Here is a tiny trained network, its code and every weight. The questions are about switching its units off for an input and a class, where a switched-off unit gives its printed mean instead of its output.

import numpy as np


def w(rows, s, z=0):
    codes = np.array(rows[::2]) - 128.0
    scale = np.full(codes.shape[1], s)
    scale[-1] = z or s
    return codes * scale


def f(y):
    return y / 2 * (1 + np.tanh(0.7978845608 * (y + 0.044715 * y**3)))


def log_softmax(a):
    a = a - a.max(-1, keepdims=True)
    return a - np.log(np.exp(a).sum(-1, keepdims=True))


def net(x, mask):
    res = np.array(x, float).reshape(1, 5) / 4 @ E
    y = f(res @ A[0][:, :-1].T + A[0][:, -1])
    res = res + np.where(mask, y, B[0][:, -1]) @ B[0][:, :-1]
    return log_softmax(res[-1] @ U[:, :-1].T + U[:, -1])


A, B = {}, {}
E = w([
[77,181,113,72,89,150,86,124,115,68,117],'x0',
[138,110,145,156,32,174,73,247,183,142,189],'x1',
[156,190,67,175,170,179,100,125,127,181,113],'x2',
[121,202,166,156,112,175,178,164,103,67,174],'x3',
[12,157,137,133,171,65,153,124,132,207,153],'x4',
],0.013)
A[0] = w([
[157,66,183,146,99,143,51,203,187,138,188,13],'N1',
[84,91,157,134,56,73,133,157,191,146,159,113],'N2',
[66,66,124,115,147,39,111,62,142,193,106,158],'N3',
[47,252,166,144,113,142,118,149,163,115,191,252],'N4',
[148,147,85,108,105,163,39,101,177,61,88,164],'N5',
[90,202,116,71,170,115,127,80,50,48,118,139],'N6',
[113,171,101,186,162,115,104,85,159,187,120,46],'N7',
],0.011,0.0018)
B[0] = w([
[86,175,136,90,161,118,180,97,131,57,62,241],'N1',
[137,118,143,187,36,175,82,150,176,56,73,196],'N2',
[169,163,202,223,176,94,92,127,249,97,73,249],'N3',
[28,95,70,64,116,255,172,99,156,115,196,219],'N4',
[94,109,192,63,23,133,178,86,72,166,230,205],'N5',
[53,166,221,53,93,101,144,98,89,62,119,252],'N6',
[164,65,86,145,208,169,21,131,91,230,145,202],'N7',
],0.01,0.017)
U = w([
[166,106,36,173,165,193,128,152,124,176,176,218],'0',
[122,115,176,87,114,98,75,134,74,124,123,19],'1',
[123,144,107,169,105,23,94,226,112,137,173,2],'2',
[141,147,145,196,197,87,91,141,184,196,131,79],'3',
[197,183,209,207,150,88,134,146,188,28,2,198],'4',
[178,170,173,183,41,190,114,135,157,91,177,166],'5',
[138,154,87,115,56,105,110,234,79,194,102,23],'6',
[43,156,177,38,122,134,193,120,81,38,130,183],'7',
],0.0085,0.0034)

Each question gives the input, the list of numbers given to net, and the class t.
The units are the neurons (one row each of A and B). Each row of codes is followed by its name. A weight is (code - 128) times the scale printed after its matrix; where a second scale follows, it is the last column's (A, B and U).
mask holds one flag per neuron, in row order. A switched-off neuron (its flag False) gives its mean, the last column of its row in B, instead of its output. The means were averaged over made-up inputs and are rounded, as every weight is.
A unit's drop is (log p(t) with every unit on - log p(t) with that unit switched off) / (log p(t) with every unit on - log p(t) with every unit switched off).
The circuit of an input: a set's keep is (log p(t) with only the set's units on - log p(t) with every unit switched off) / (log p(t) with every unit on - log p(t) with every unit switched off). Starting from all 7 units, units are removed one at a time, each time the one whose removal leaves the highest keep (on an exact tie, the one counted first), for as long as the keep stays at least 0.8.
circuit, biggest first: the units of the circuit, biggest drop first
most important unit: the unit with the biggest drop
k most important neurons: the k neurons with the biggest drops, biggest first
drop when u is switched off: that unit's drop, to one decimal
input [-4,4,4,1,-7], class 7: most important unit	N3
input [-7,3,-6,5,6], class 5: 3 most important neurons	N2, N6, N4
input [-7,6,8,3,0], class 0: circuit, biggest first	N6, N3
input [4,-5,8,-7,-5], class 1: 3 most important neurons	N7, N1, N4
input [-7,3,-4,1,-4], class 4: 2 most important neurons	N4, N5
input [-7,-7,1,2,7], class 3: 3 most important neurons	N7, N1, N2
input [0,6,0,-1,-1], class 7: 3 most important neurons	N3, N1, N7
input [0,5,8,2,-1], class 7: 2 most important neurons	N1, N3
input [-7,-2,5,0,0], class 0: 2 most important neurons	N3, N6
input [-6,6,-7,2,0], class 4: 2 most important neurons	N2, N1
input [-3,-6,5,-1,-4], class 0: circuit, biggest first	N1, N7
input [-4,0,-6,4,-2], class 4: 3 most important neurons	N4, N5, N6
input [-2,4,3,-8,-8], class 7: 2 most important neurons	N1, N5
input [4,-4,-8,-5,0], class 4: circuit, biggest first	N3
input [1,5,6,-2,-4], class 7: 2 most important neurons	N1, N3
input [-4,0,-2,-7,5], class 4: drop when N3 is switched off	0.8
input [2,0,5,-3,-1], class 0: drop when N3 is switched off	0.2
input [-2,3,6,2,2], class 0: drop when N4 is switched off	0.0
